Each row of numbers belongs to one of the elements below and depends on some of the facts about them. Some rows are named. Which element is each other row?

How the elements are related:
fumal {η=642, κ=a, φ=bredo}
klogres {η=739, κ=b, φ=lagrer}
gredok {η=739, κ=d}
gridram {η=572, κ=b, φ=flodrar}
bimo {η=29, κ=b, φ=nitroso, trobofen}
stomim {η=739, κ=d}
dulan {η=29, κ=b, φ=vuvum}
vosto {η=29, κ=a, φ=troskir}
flodrar {η=642, κ=a, φ=fozu}
sebre {η=642, κ=c}
trusaflol {η=29, κ=c, φ=skaben, gradre}
vazi {η=572, κ=c}
brefim {η=739, κ=a, φ=nisal}
misto {η=739, κ=c, φ=tadi, tuzun}
bruba {η=29, κ=a, φ=drupi, kalizek, tuzun}
fabres {η=642, κ=a}
skadrekon {η=29, κ=c, φ=flodrar, rabro}
flebru {η=572, κ=a, φ=brugrasi}
grazo {η=739, κ=c, φ=stadre}
gravim {η=210, κ=d}
braber {η=642, κ=a}
trules {η=642, κ=a, φ=trufis, stobom, rabro}
ludal {η=739, κ=b}
pletro {η=29, κ=a, φ=klaves, rusomul}
mugre {η=642, κ=a, φ=drebaston}
skuzeke {η=29, κ=c, φ=vuskik}
trafi {η=739, κ=d, φ=tuflutom, drupi, rusomul}
ristum {η=210, κ=a}
skozo {η=739, κ=a, φ=rusomul}
dramel {η=210, κ=b, φ=vofle, braril}
stiplum {η=29, κ=a, φ=braber}
toplir {η=739, κ=b, φ=bruba}
bustor {η=29, κ=a}
kidil {η=642, κ=d}
drabas {η=210, κ=a, φ=trufis, stoflusel, flubrik}
plipon {η=739, κ=c, φ=guflo, plepo, rusomul, kalizek}
stadre {η=739, κ=b, φ=drupi}
kesan {η=29, κ=a, φ=reda, klogres}
forebrer {η=739, κ=a, φ=trilan, flasoflek}
zire {η=29, κ=a}
skagri {η=739, κ=a, φ=sebre}
gulani {η=739, κ=d}
nitroso {η=642, κ=a, φ=fozu, rusomul}
giga {η=642, κ=b, φ=lagrer, klaves, rusomul}
badrim {η=739, κ=a, φ=rusomul, fofol, kalizek}
skaben {η=29, κ=a, φ=giga, bruba, stosu}
pligran {η=210, κ=a, φ=fozu}
gutrum {η=739, κ=c}
kalizek {η=642, κ=c, φ=drupi, rusomul}
dutreflas {η=739, κ=a, φ=stumuk, gefen, gredok}
latril {η=739, κ=b, φ=nibrus, kalizek}
sasto {η=739, κ=c, φ=misto}
sesko {η=642, κ=a, φ=bruba}
klapim {η=572, κ=a, φ=rusomul}
neter {η=642, κ=c, φ=gutrum, kalizek}
babrik {η=739, κ=d, φ=dregrizis}
dredrinos {η=29, κ=c, φ=fozu, rafla, rusomul}
stobom {η=210, κ=c, φ=klaves, rusomul}
teflerum {η=739, κ=c, φ=trilan, tuzun}
dufle {η=739, κ=a}
vofle {η=739, κ=c, φ=mosker}
fligir {η=29, κ=b}
drupi {η=29, κ=d, φ=rusomul}
drebaston {η=739, κ=c, φ=vire}
troskir {η=572, κ=a}
seflur {η=642, κ=b, φ=ladem}
skasor {η=210, κ=b, φ=fozu}
klaves {η=739, κ=b, φ=rusomul}
gastam {η=642, κ=b, φ=stosu, fozu}
tagel {η=29, κ=b, φ=fabres, skozo, rusomul}
brufun {η=739, κ=a, φ=stumuk, braril, drikes}
dregrizis {η=29, κ=c}
lagrer {η=29, κ=a, φ=rusomul}
nekas {η=739, κ=a, φ=pletro}
trilan {η=739, κ=d, φ=brefim}
pupo {η=29, κ=d, φ=gradre, kalizek}
tuzun {η=29, κ=d, φ=drupi, rusomul}
dagum {η=210, κ=b, φ=rafla}
flubrik {η=739, κ=a, φ=robri}
dravem {η=642, κ=b, φ=skasor, fulur}
stabran {η=29, κ=a, φ=trafi}
gestin {η=572, κ=a, φ=stobom, fabres, kapa}
zizum {η=572, κ=b, φ=plakli, trafi}
trufis {η=210, κ=a, φ=lagrer, drupi, rusomul}
liflan {η=29, κ=b, φ=vazi}
reda {η=739, κ=b, φ=trufis}
braril {η=739, κ=c, φ=trufis, pletro, fofol}
drovitril {η=642, κ=a, φ=drebaston, fleti}
tadi {η=739, κ=b, φ=rusomul}
rasimi {η=210, κ=a, φ=rusomul}
paske {η=29, κ=b, φ=mugre, kopu, kapa}
dogros {η=572, κ=d, φ=fifal}
tebrem {η=739, κ=a, φ=flebru, drupi}
klotre {η=29, κ=a, φ=lagrer, drupi}
kopu {η=739, κ=b, φ=gradre, merun}
ruflu {η=739, κ=b, φ=trufis, zire, dufle}
mosker {η=739, κ=a, φ=brugrasi, tuzun}
fofol {η=572, κ=b, φ=stumuk}
zestam {η=29, κ=a, φ=rafla, pupo}
bredo {η=572, κ=b, φ=vofle, dredrinos, gradre, merun}
rebrim {η=572, κ=a}
gefen {η=739, κ=c, φ=stosu}
gradre {η=29, κ=c, φ=fabres, kalizek}
votul {η=739, κ=b, φ=stobom, plepo}
puflem {η=739, κ=a, φ=gridram}
tredrade {η=739, κ=b, φ=skozo, tuzun}
ripas {η=210, κ=c}
fleko {η=210, κ=b}
plakli {η=642, κ=d}
stibras {η=572, κ=b, φ=stosu, pletro}
drustal {η=739, κ=d, φ=fozu, lagrer}
gaklir {η=29, κ=d}
zaklis {η=642, κ=c, φ=fozu, tadi}
plepo {η=29, κ=b, φ=skasor, rusomul}
trezis {η=739, κ=b, φ=latril, fozu, dagum}
vuskik {η=739, κ=b}
guflo {η=210, κ=b, φ=drupi}
trobofen {η=642, κ=a, φ=klaves}
tuflutom {η=739, κ=c, φ=klaves, kalizek}
pibro {η=29, κ=a}
meteflan {η=29, κ=c}
dotim {η=29, κ=a, φ=rusomul, sebre}
plasku {η=210, κ=a, φ=bribruk}
stumuk {η=739, κ=c}
satror {η=29, κ=a, φ=stadre, klaves, guflo, rusomul}
memogo {η=29, κ=c, φ=rusomul}
pimos {η=739, κ=a, φ=gredok, dagum}
ladem {η=739, κ=a, φ=tuzun}
lebra {η=739, κ=c, φ=gefun}
merun {η=29, κ=b}
skibrir {η=739, κ=a, φ=drupi}
pogogrek {η=739, κ=b, φ=lagrer}
pleflu {η=642, κ=d}
pofes {η=739, κ=c, φ=dulan}
flasoflek {η=29, κ=d}
grigrun {η=642, κ=a}
brari {η=739, κ=c, φ=fozu, drebaston, kalizek}
skiliplos {η=29, κ=b, φ=rusomul, mosker}
zadru {η=29, κ=a, φ=gridram, merun}
meraga {η=29, κ=d}
nisal {η=572, κ=a}
doste {η=642, κ=b}
fabris {η=210, κ=a, φ=nedru, stastumom}
tregan {η=572, κ=c, φ=tadi, rusomul}
muviduk {η=642, κ=d, φ=stabran}
nedros {η=210, κ=a, φ=bustor, tuzun}
tozo {η=572, κ=c, φ=mosker}
lesom {η=210, κ=a, φ=votul, kalizek}
grebrek {η=29, κ=c, φ=gutrum, rusomul}
pogrin {η=29, κ=d, φ=sasto, gaklir, skagri}
stifer {η=739, κ=a}
stoflusel {η=29, κ=c, φ=lagrer, tuzun}
flepape {η=642, κ=c, φ=drupi}
bemi {η=739, κ=a, φ=nisal, gulani, davom}
famok {η=739, κ=d, φ=klaves, rebrim}
fleti {η=739, κ=b}
fluklir {η=739, κ=b, φ=drabas}
fozu {η=739, κ=c, φ=drupi}
vuski {η=210, κ=a, φ=bruba, klogres, drupi, braber}
miputi {η=572, κ=b, φ=reda, plakli, merun}
bribruk {η=642, κ=a, φ=stastumom, rogubron}
gabo {η=739, κ=a, φ=pupo, rusomul}
gefun {η=572, κ=b, φ=fabres}
drikes {η=572, κ=b}
ruplorak {η=210, κ=a, φ=stumuk, drupi, skozo, pupo}
bruplol {η=642, κ=c, φ=toplir, lagrer, ristum}
fulur {η=739, κ=a, φ=gabo}
treko {η=739, κ=c, φ=famok, stastumom, vazi}
katen {η=572, κ=a, φ=drupi, gulani, merun, luskuvo}
zaskes {η=29, κ=a, φ=tadi}
rabro {η=572, κ=a, φ=fozu, guflo, gradre}
robri {η=29, κ=d}
sotustol {η=210, κ=d, φ=kidil, rasimi}
plukli {η=29, κ=a, φ=grigrun}
lilol {η=739, κ=a, φ=guflo, gabo}
latrak {η=739, κ=c, φ=drupi, rusomul, fofol}
tridak {η=210, κ=b, φ=fabres}
nagris {η=210, κ=a, φ=pladreplim, fabres, rusomul}
varok {η=29, κ=b, φ=fozu, satror}
kapa {η=210, κ=d, φ=fligir, gabo, dagum}
vire {η=739, κ=a, φ=giga, drupi, braber}
pladreplim {η=739, κ=a, φ=sebre}
febroni {η=29, κ=b, φ=brari, rusomul, skibrir, tuzun}
rusomul {η=739, κ=a}
godatuk {η=29, κ=b, φ=drupi, pogogrek}
gikigren {η=210, κ=d, φ=ristum}
stosu {η=739, κ=a, φ=reda}
vuvum {η=29, κ=d, φ=gridram}
gristu {η=572, κ=a, φ=misto, rafla, grebrek}
zorol {η=572, κ=c, φ=kopu, flasoflek}
nibrus {η=739, κ=c, φ=gradre}
tesek {η=642, κ=a}
rogubron {η=739, κ=b}
fifal {η=642, κ=a, φ=drovitril}
brugrasi {η=29, κ=c, φ=lagrer}
tonom {η=29, κ=b, φ=gutrum, guflo, kopu}
groflu {η=739, κ=d, φ=stiplum, brugrasi}
luskuvo {η=642, κ=c, φ=fabres}
ludrik {η=572, κ=c, φ=giga}
rafla {η=642, κ=b, φ=fozu, fabres, tuzun}
stafon {η=210, κ=a, φ=vofle, fleti}
davom {η=29, κ=b, φ=tadi, gulani, gastam}
nedru {η=29, κ=a, φ=fabres, tuzun}
stastumom {η=739, κ=d}

Known rows:
[-19   6   0 -10   5   3   6  -2  30  -4  -4 -17  -9  19   6   3  22   2
   1   3   8  -5   5   5   0  -1 -10  -6  -3   6 -14  30] -> fifal
[ 15 -18   2   7  -1  -9 -12  -2 -36  -3 -11  -3  -3 -17 -22  -6   5  -5
 -34   5 -10  -3   7   2   4   6  37  -9   5  -6  17   9] -> dramel
[  7  18  -3  -5  11  -1   9   1  34   2  -5 -21  -6  15  13   2   2  11
   9  -3  10  -2  10  -1   4  -3 -14  -1  -8   8 -19  13] -> badrim
[ 22  15  -5 -12  13   0  11   1  32   3  -7 -35  -6  20   4   5   1  13
  12  -7  18  -1  10   7   5  -6   0   3 -13   9 -14   2] -> rusomul
[ 10 -14  -1   8   7  -3 -18   0 -32   0 -27 -12  -9 -17 -18  -6   8  -4
 -29  -4  -9 -10   2  11   1  21  12  -1   0   0  11  14] -> dravem
[-18   7   0 -10   5   4   6  -2  29  -4  -3 -16 -10  20   5   2  22   1
   1   3   8  -4   5   6  -1  -1 -11  -5  -6   7 -13  29] -> bribruk
[  1 -34  -1   0  -6   8   4  -2 -84  29 -12  14   1  -6 -16   5  11  -2
 -32  24   0 -12   7  -8 -16   5  -4  11   6 -21  18 -42] -> gravim
[ 15 -12   0   4   8  -1 -17  -1 -36   0 -25 -12  -9 -12 -23  -7  10  -7
 -30  -4  -8  -8   3  18   0  20  13   2  -5   1  16  13] -> doste
[ -7  15   2  -9  -1   6  16  -4  24 -12  29  -7  -2   9   3  -6   8  -5
  24  -5   5   9  -1  -8   0  -9   6   5   6   6   1  -3] -> zire
[ -4  -1   1   2  -7  -3  -9   6  54   3 -18  19   5   8  28  16 -15   1
   5  -1  -2   7  -5  13   2  -8 -21  -9 -14   2 -12  28] -> misto
[ 23  -6  -1   5   8  -6 -17   0 -31   2 -25  -8  -4 -26  -9  -8   0  -8
 -26  -9 -15  -7   1   6   1  10  -4  -2  -7   1   5   8] -> toplir
[ -3 -23  -2   5  -7  11   4   0 -73  23  -4  17   2 -29  -6  -1  -2  -6
  -4   9  -5  -6  -5 -20 -15  14 -24  23  20 -18  18 -63] -> vuvum
[  5 -25  -4   1   1   9  -3   1 -71  35 -31   9  -2 -22   3   4   6  -3
 -24  10  -4 -15   1  -9 -19   9 -45  17  -2 -15   3 -41] -> trilan
[ -3   1   5   2 -11   7   0   2  33  -8  22  26  12  20   6   5 -18  -2
  24  -5   2  16 -11  12   1  -8  14   6  -5   4  11   0] -> dregrizis
[-12  15   1  -6  -1   4  14  -3  28 -12  26  -6  -1   5   7  -5   6  -3
  24  -4   5   8  -2 -12   2  -8   1   2  10   4  -4  -1] -> vosto
[ 10 -26  -4   1   2  10  -2   2 -71  36 -31   5  -2 -19   0   5   4  -1
 -22   9  -2 -14   2  -7 -18  11 -38  21  -2 -14   5 -44] -> famok
[-11 -10   1  -8 -23  -3  -1   5  45 -15   5  13  17  -4  11  18 -11  -7
  32  -6  -1  15 -20   7   7 -19   5  -9   3  -5   1   2] -> brugrasi
[ -1  11   0 -13   9   5   8  -2  27   0   4 -16  -5  18  12  -2  16  -1
   5  -5   6  -1   5   2  -4 -12 -11  -2 -17  10 -14  19] -> stifer
[-17  12   1 -12  -1  -7  13  -2  12 -12  16  -2   5  25  -7   0  14   2
  -2  16   1  -4   7  -2   5 -20   0 -21  -1  -1 -16  21] -> vuski

Which element is each row?
No name comes twice in this set of rows, the named rows included.
[ -1  18  -1  -4   2   0  16  -1  31 -10  21 -16  -1   7   2  -3  -2   8
  29  -5  11   6   1 -10   8  -4   9   4  13   4  -6 -11] -> satror
[ -8 -39  -5   2  -2   4  -7   4 -74  31 -28   1   6 -27   4   7  13   3
 -17   5  -2 -21  -9 -20 -19   5 -30  11  -1 -15  -8 -42] -> drustal
[-15  21  -1 -16  -4  -4  15  -1  15 -22  22  -8  10   4  -5  -2   4  -3
  31   0  -3   1  -9  -8   8 -18 -17 -12   9   0 -15  -6] -> klotre
[-40  -7   0   3   8   0  -2   0  22  -4   8 -15  -3  21  11  -1  27  16
   5  -4  12 -13  -4 -14  -2   2  11  -7  -4  11 -28  31] -> flodrar
[-30  15   2   8  -3  -2  11  -4  22 -15  50   5   2   3   9  -8   4   7
  24  -1   9   6  -5 -30   1  -6  26  -4  18   5  -9  -3] -> rabro
[-26 -14   2  10  -4   1 -14   7  35  -1  -3  17   8  30  13  12  -2  14
   4  -1   8  -3  -9  12   0   2  11  -6 -13   6 -12  32] -> zaklis
[ -2  18  -1   7   3  -4  -6   9  25  -2 -12  19  10  43  -6  10 -28  20
   6  11   4  -3   3  31  13   7 -21  -8 -11   3 -11  18] -> kalizek
[ -6   6   5   3 -17   3   2  -1  28 -12  39  31  11  16   3   6 -20  -4
  22   0   5  20 -10   8   1 -13  31   1  -1   2  17  -7] -> vazi
[ -4   1   2   1  -7  -1  -9   6  50   3 -15  21   7  11  26  14 -14   0
   5  -1  -3   7  -5  15   1  -8 -23  -8 -16   2 -11  29] -> teflerum
[ 22  -4   0  10  10  -4 -17  -1 -29   5 -22  -4  -8 -24  -4 -11  -2  -6
 -29  -9 -14  -6   5   4  -1  16   1   2  -7   3   7   9] -> kopu
[-13  -3   1  -3 -23  -5  -1   5  52 -13   1  20  14  -9  17  18 -17  -8
  28  -2  -4  15 -16   5   8 -16  -8 -11   9  -6   0   6] -> stoflusel

The same elements again, as new rows of numbers:
Known rows:
[-22   0  19  17 -21   7  -1  -3 -28 -42 -38  52  25  47  49  28 -70 -18
 -39 -46   9 -15   7  22 -54  24] -> zizum
[ 25 -18   3  51  81 -16  21   0 -27  -2 -54  33  -4  71  74 -12  -3 -20
 -16 -48  12 -17  12   4 -52  21] -> famok
[-23  -3  11  14 -21 -10  -3   3 -29 -37 -34  48  28  56  35  26 -90 -17
 -41 -56  27 -11   8   5 -47  20] -> febroni
[-25 -53  15  22 -20  -6  29  42  18 -52 -51  33  22  23  34  -3 -87   2
 -44 -44  24   6  10  37  -2  22] -> trules
[-23 -52   4  29   3 -15   1   2 -29 -20 -40  28   3  64  82 -12 -88  10
   7 -59  25 -14   7   3 -48  22] -> flepape
[ -5 -38   2  21  13   9  -1  -2 -28 -27 -48  31   2  47  72 -14 -30  14
  26 -31  10 -15   7   4 -52  32] -> braril
[ -9 -50   3  40 -21 -20   0  -3 -29 -10 -56  30   0  59  65  -6 -19  18
  31 -59  19 -10   9  11 -51  23] -> skuzeke
[-21 -51  19  27 -19 -17  33  46  20 -50 -57  34  36  24  36  -7 -75  -3
 -39 -55  38  23   8  68  16  21] -> tesek
[-23 -52   0  20  13 -13  -5   3 -28 -11 -53  33   4  54  62 -18 -93   4
  29 -56  16 -14   7   7 -55  23] -> kalizek
[-12 -46   4  24  16  10  -3  -2 -27 -22 -56  28  -1  44  65  -7 -34  13
  25 -24  10 -12   6   6 -57  32] -> tuflutom
[ -7 -48  17  16 -16  29  47  15  21 -52 -54  29  22  22  34  -8 -48  -1
 -40  15  11   3   8  23 -36  40] -> nekas
[-22 -50   4  36   1 -18   0  -2 -29 -22 -30  28   7  72  88  -7 -83  15
   1 -58  31 -17   7   2 -53  22] -> bruplol
[ -8 -49   7  36  -9 -22  -3   0 -32 -35 -21  39   9  53  70  -1 -61  19
  45 -57  13  -9  41   3 -51  36] -> ripas
[-20  -1  13  15 -21 -14  -6  26 -24 -25 -55  96  31  39  34   0 -81 -17
 -33 -57  17  13   8  41 -51  19] -> merun
[-22 -50  10  17 -18  -5   7  64  27 -52 -43  34  33  18  35 -15 -96 -11
 -40 -45  35  27   7  61  11  21] -> braber
[ -9   7  12  17 -21   7   1   3 -26 -43 -40  70  24  48  33  15 -78 -19
 -36 -37  13 -10   9  52 -54  18] -> drikes
[  3  12  23  15 -20   4   2   2 -26 -35 -52  58  37  55  36  21 -52 -18
 -37 -47  24 -10   9  46 -51  29] -> ludal
[  2 -29  13  50  50 -20  13   2 -30 -24  -6  56  -1  63  89  -7 -53 -18
 -31 -57   8 -14  78  -1 -48  23] -> sotustol
[-21 -52  21  25 -20  32  50   4   8 -54 -54  30  25  21  36   1 -56  -2
 -40  -8  11  34   9   8  -7  41] -> gristu

Which element is each row?
No name comes twice in this set of rows, the named rows included.
[ -3 -49   7  29 -20  24  46  36  11 -52 -54  41  28  22  33  -5 -61 -17
 -36  12   9  21   5  60 -11  22] -> rebrim
[ -2 -37  15  34  56 -24   3   3 -25 -20 -21  79   0  52  81 -12 -46 -18
 -20 -58   8 -11  72   0 -53  21] -> kapa
[  3 -47   8  19   2 -11  -2  -4 -30 -14 -55  31   4  37  75  -8   9  24
  31 -54   9 -10   6   5 -55  43] -> pofes
[-20 -47  19  17 -22 -15  30  37   3 -49 -54  34  19  21  34 -12 -29  12
 -41 -48  11  28   7   7   4  23] -> zadru
[-20  -7   9  12 -22 -15  -4  15 -26 -23 -51  88  25  45  36  14 -78 -15
 -36 -56  19   2   7  34 -51  20] -> fligir
[ 11 -18  12  47  49 -21   6   0 -28 -34  12  48  -2  70  97 -13 -55 -20
 -21 -56  10 -11  72   0 -50  22] -> gikigren
[  3 -49  24  15 -18  26  35  21  26 -52 -57  45  40  19  31 -16 -57  -7
 -36 -23  12  65   8  16  10  36] -> nisal
[-22 -53   8  42 -16 -15  47  46  12 -50 -60  32  38  39  37   5 -87 -10
 -41 -39  35   9   9  72  12  23] -> bribruk
[-21 -48   4  24  -1 -19  -2   4 -32 -34 -26  42   5  43  60  -6 -88  14
  29 -42  10  -5  35   6 -54  25] -> stobom
[-23 -49  22  26 -23  24  52   9   7 -51 -58  29  18  19  37   2 -48   0
 -39   0  10  19   9   8 -19  31] -> gestin

Now the same elements, written a new way:
Some rows with their names:
[ 21  -4   6   1  -9  -2 -10  18  13   5   7  17 -10] -> braril
[ 16   4  22 -56 -23  -4   4  15 -11 -33   3  34  -6] -> skagri
[  4 -42 -15   7 -10 -23   3  17   6  14  20  11  -8] -> sebre
[  1  31 -23 -10   4  35  15 -13  28  17  15  -6 -29] -> dredrinos
[ -6  35 -28   5   4  29  14  -9  32  24  22 -20 -31] -> stoflusel
[-36  23 -47   6  23   4  30  44  47  34  32 -32   4] -> dogros
[ 29 -39  32  53   4 -37 -38 -24 -30   2 -51 -17  20] -> doste
[-24  42 -15 -34  -7  26  26 -10   9  -5  24  -5 -16] -> stabran
[ -6  -2 -26  14  -1  -5  16  62  33   7  38  14  10] -> muviduk
[-53 -18 -20 -26   1  -8  20   9   2   3  22 -17  18] -> klapim
[  5  45 -16 -23  -2  18  16 -20  38  23  17 -25 -40] -> meteflan
[ 26  22  14  34  16  22 -28 -51  -7   3 -49 -23  -4] -> paske
[ 33  -9  -2 -10  -5  -1  -6  11   1   2   5  32 -20] -> gutrum
[ 55 -17  36  44   4  -7 -50 -20 -30 -19 -56  15   9] -> tredrade
[ 23 -47  26  66   8 -27 -39 -16 -35   1 -46  -8  27] -> seflur
[-31 -43 -30  39   5  -7  14  -7  -2  33  27 -21   1] -> stobom
[ 19  24   8  35  15  13 -26 -60  -2   5 -45 -25  -9] -> dulan
[-58 -16  10  10  14 -14  26  -1 -32  17  15 -33  38] -> stafon
[-61 -23 -14  12   0 -20  27  -7 -21  16  27 -25  21] -> ristum

Which element is each row?
No name comes twice in this set of rows, the named rows included.
[ -6 -38  -3  26   5 -18  -1  24  -7  19  12   3  15] -> flepape
[  7  21 -32 -18   1  33  15 -17  27  12  17   7 -44] -> gradre
[ 54  26 -21 -40  -7  23  16  53  24 -15  19  45 -51] -> stastumom
[-30  49 -19 -33 -11  19  24 -16  17   1  25 -11 -19] -> zire
[  0  66 -58 -20 -10  39  30  23  75   8  47   8 -49] -> gaklir
[ 16 -52  22  71   8 -34 -44 -21 -26   1 -42  -5  37] -> gastam
[ -9  -6 -37  17  -2 -12  17  54  38  10  44  22   5] -> plakli
[ 58 -22  46  37   9  -6 -49 -22 -36 -23 -64  18  16] -> trezis
[-32  52  -7 -29  -6  21  23 -10  16  -2  21 -19  -4] -> kesan
[-32  41 -33 -23  -6  25  25 -11   8   3  30   3 -21] -> lagrer
[ 16 -48  14  74  10 -27 -39 -15 -34   5 -39  -4  26] -> giga
[-45 -33   1 -10  -4  -9  24   1 -25  -5  21 -21  23] -> nagris

